Here is a tiny trained network, its code and every weight. The questions are about switching its units off for an input and a target symbol, where a switched-off unit gives its printed mean instead of its output.

import numpy as np


def w(rows, s, z=0):
    codes = np.array(rows[::2]) - 128.0
    scale = np.full(codes.shape[1], s)
    scale[-1] = z or s
    return codes * scale


def norm(h):
    return h / np.sqrt((h * h).mean(-1, keepdims=True) + 1e-5)


def f(y):
    return y / 2 * (1 + np.tanh(0.7978845608 * (y + 0.044715 * y**3)))


def softmax(a):
    e = np.exp(a - a.max(-1, keepdims=True))
    return e / e.sum(-1, keepdims=True)


def log_softmax(a):
    a = a - a.max(-1, keepdims=True)
    return a - np.log(np.exp(a).sum(-1, keepdims=True))


def net(x, mask):
    ids = ['αβγδεζηθλμξστφψω'.index(c) for c in x.split()]
    T = len(ids)
    res = E[ids] + P[:T]
    r = norm(res)
    for j in range(2):
        rows = slice(4 * j, 4 * j + 4)
        q, k, v = (r @ M[0][rows].T for M in (Q, K, V))
        z = softmax(np.where(np.tri(T) > 0, q @ k.T / 4**0.5, -1e9)) @ v
        o = O[0][rows]
        res = res + np.where(mask[j], z, o[:, -1]) @ o[:, :-1]
    y = f(norm(res) @ A[0][:, :-1].T + A[0][:, -1])
    res = res + np.where(mask[2:14], y, B[0][:, -1]) @ B[0][:, :-1]
    return log_softmax(norm(res)[-1] @ U[:, :-1].T + U[:, -1])


Q, K, V, O, A, B = {}, {}, {}, {}, {}, {}
E = w([
[107,95,127,97,120,103,105],'α',
[132,84,143,208,133,46,159],'β',
[108,70,117,170,167,83,208],'γ',
[152,88,113,116,122,124,141],'δ',
[72,162,147,139,87,210,79],'ε',
[140,124,113,214,122,121,107],'ζ',
[212,86,142,159,144,204,131],'η',
[115,98,111,87,96,146,131],'θ',
[106,143,127,136,217,136,68],'λ',
[135,137,69,188,110,106,91],'μ',
[112,105,111,190,142,114,83],'ξ',
[144,120,117,117,114,149,105],'σ',
[139,51,59,63,230,145,172],'τ',
[68,98,3,117,168,142,87],'φ',
[128,106,129,152,140,78,146],'ψ',
[108,118,109,172,98,82,127],'ω',
],0.022)
P = w([
[129,204,167,78,144,170,159],'0',
[128,2,128,84,135,156,55],'1',
[136,48,115,111,117,133,62],'2',
[125,73,111,146,103,139,56],'3',
[145,92,120,143,121,114,68],'4',
[120,101,132,148,139,106,82],'5',
[122,121,130,170,124,135,80],'6',
[111,113,144,142,124,168,85],'7',
[109,122,138,158,141,166,103],'8',
[90,122,142,158,140,173,116],'9',
[101,109,141,170,147,165,103],'10',
[92,120,142,179,127,171,100],'11',
[80,79,150,145,131,163,92],'12',
],0.0088)
Q[0] = w([
[184,203,143,29,54,29,213],'h1',
[92,127,156,102,119,169,176],'h1',
[163,107,94,131,81,111,105],'h1',
[198,254,130,57,117,110,141],'h1',
[221,209,89,112,152,144,187],'h2',
[96,183,152,92,172,109,169],'h2',
[213,173,183,91,121,35,121],'h2',
[199,220,226,45,105,37,147],'h2',
],0.0078)
K[0] = w([
[54,8,82,168,179,184,1],'h1',
[122,173,166,156,161,122,179],'h1',
[117,125,198,202,201,170,67],'h1',
[110,66,57,139,141,97,10],'h1',
[174,75,233,98,57,40,88],'h2',
[233,106,172,139,32,110,132],'h2',
[99,121,47,84,62,134,44],'h2',
[160,7,188,165,116,47,117],'h2',
],0.0058)
V[0] = w([
[144,134,235,107,134,82,98],'h1',
[222,107,142,245,153,184,122],'h1',
[57,185,68,140,129,114,3],'h1',
[90,114,95,189,50,87,204],'h1',
[29,116,57,164,175,122,112],'h2',
[107,143,136,138,36,119,114],'h2',
[132,125,62,98,54,141,184],'h2',
[199,153,112,134,163,90,148],'h2',
],0.012)
O[0] = w([
[45,170,252,138,163,34,48,92],'h1',
[254,78,134,192,145,178,50,167],'h1',
[68,98,179,181,220,216,164,110],'h1',
[135,9,85,156,107,62,180,184],'h1',
[83,158,33,184,178,192,95,255],'h2',
[135,44,201,41,62,233,100,95],'h2',
[177,138,22,111,49,208,134,116],'h2',
[172,117,103,90,205,162,248,80],'h2',
],0.0088,0.0095)
A[0] = w([
[69,96,133,139,210,90,123,128],'n1',
[99,175,122,120,31,135,194,135],'n2',
[160,109,97,107,112,74,40,153],'n3',
[146,103,203,150,137,71,207,142],'n4',
[88,114,155,184,121,207,126,129],'n5',
[67,115,120,103,155,95,14,112],'n6',
[159,157,222,117,120,128,127,185],'n7',
[173,76,150,30,184,172,155,212],'n8',
[157,183,69,127,129,117,108,164],'n9',
[163,182,166,119,180,111,75,177],'n10',
[88,220,97,255,21,178,80,254],'n11',
[118,100,60,128,177,119,131,187],'n12',
],0.0093,0.004)
B[0] = w([
[93,140,113,154,58,86,96,155],'n1',
[87,37,74,178,174,137,132,130],'n2',
[147,163,159,139,136,153,114,171],'n3',
[174,168,154,78,2,112,53,126],'n4',
[166,162,91,73,118,109,48,169],'n5',
[125,213,122,184,82,99,156,166],'n6',
[121,79,167,153,65,101,156,126],'n7',
[127,132,224,40,115,84,160,136],'n8',
[139,165,192,96,139,154,142,163],'n9',
[122,83,186,229,129,130,190,135],'n10',
[140,88,138,7,168,89,87,247],'n11',
[151,132,171,129,166,65,88,193],'n12',
],0.0093,0.014)
U = w([
[74,164,176,123,150,127,147,147],'α',
[182,112,152,155,86,99,100,72],'β',
[184,127,74,124,78,97,139,201],'γ',
[179,181,122,70,71,99,138,107],'δ',
[89,121,168,100,95,164,47,132],'ε',
[166,81,143,149,149,177,112,5],'ζ',
[214,128,170,138,115,157,101,165],'η',
[116,124,115,73,96,123,142,147],'θ',
[112,186,156,187,171,139,121,132],'λ',
[142,119,69,128,160,207,127,59],'μ',
[108,86,126,144,118,157,112,197],'ξ',
[111,125,212,91,116,148,96,173],'σ',
[168,144,105,79,201,95,169,191],'τ',
[130,200,11,145,136,183,109,98],'φ',
[130,141,188,105,94,82,131,21],'ψ',
[86,60,95,125,86,129,140,162],'ω',
],0.012,0.0026)

Each question gives the input, a string of symbols that net reads in full, and the target symbol t.
The units are the heads (4 rows each of Q, K, V and O) and the neurons (one row each of A and B). Each row of codes is followed by its name. A weight is (code - 128) times the scale printed after its matrix; where a second scale follows, it is the last column's (O, A, B and U).
mask holds one flag per unit, heads first, then neurons. A switched-off unit (its flag False) gives its mean, the last column of its rows in O or B, instead of its output. The means were averaged over made-up inputs and are rounded, as every weight is.
A unit's drop is (log p(t) with every unit on - log p(t) with that unit switched off) / (log p(t) with every unit on - log p(t) with every unit switched off).
The circuit of an input: a set's keep is (log p(t) with only the set's units on - log p(t) with every unit switched off) / (log p(t) with every unit on - log p(t) with every unit switched off). Starting from the 12 units with the biggest drops (on a tie, the unit counted first), units are removed one at a time, each time the one whose removal leaves the highest keep (on an exact tie, the one counted first), for as long as the keep stays at least 0.8.
units of the circuit, in order: the units of the circuit, biggest drop first
most important unit: the unit with the biggest drop
which heads matter: for each layer, one digit per head in row order, 1 if its drop is at least 0.15 and else 0, layers parted by /
input σ ω σ ξ ω δ ψ ω ζ, target σ: units of the circuit, in order	h1, h2
input σ γ ε σ τ ε ω ξ ε ξ ψ ξ, target ε: units of the circuit, in order	h2, h1
input τ σ λ τ δ φ ε ψ ω δ ω τ θ, target τ: units of the circuit, in order	h2, n12
input ε δ ω μ, target ε: units of the circuit, in order	h2, h1
input σ β β ζ ψ α ω γ ω ζ ζ λ δ, target λ: which heads matter	11
input ε φ θ μ ω σ, target ε: which heads matter	11
input μ ω ψ φ, target μ: units of the circuit, in order	h1
input η α γ ω μ τ ω ω α, target η: which heads matter	10
input γ θ μ ε σ β λ μ τ γ, target γ: which heads matter	10
input η η φ μ δ μ φ μ λ δ η η ψ, target η: which heads matter	10
input δ ε ω ε τ, target δ: which heads matter	11
input λ φ ψ ζ ψ β λ δ ψ σ ζ ζ, target λ: which heads matter	01
input σ ε ω α, target σ: which heads matter	11
input φ δ τ τ α ξ ω, target φ: units of the circuit, in order	h2
input η η α β ε β ζ, target η: which heads matter	10
input α ε λ ξ ψ ζ τ, target α: units of the circuit, in order	h1, n11
input ω ω ε ε σ ω γ ε ζ φ, target ω: which heads matter	10
input φ α ζ λ σ δ α α, target φ: which heads matter	01
input ω φ ω ε γ θ ε ζ, target ω: which heads matter	10
input δ δ θ ξ, target δ: which heads matter	10
input ξ ζ λ ω, target λ: which heads matter	11
input ε ε δ δ, target ε: units of the circuit, in order	h2, h1
input λ ζ ξ δ η ε θ, target λ: units of the circuit, in order	h2, h1
input α δ θ ε μ ω ω ψ ξ μ δ ω μ, target ε: units of the circuit, in order	h2
input ω ψ δ γ ω ψ ω α, target ω: units of the circuit, in order	h1, n11
input β μ ω ω ω ψ μ ω β δ η ζ σ, target β: units of the circuit, in order	h1, n11, h2
input ε γ η μ β λ, target λ: most important unit	n6
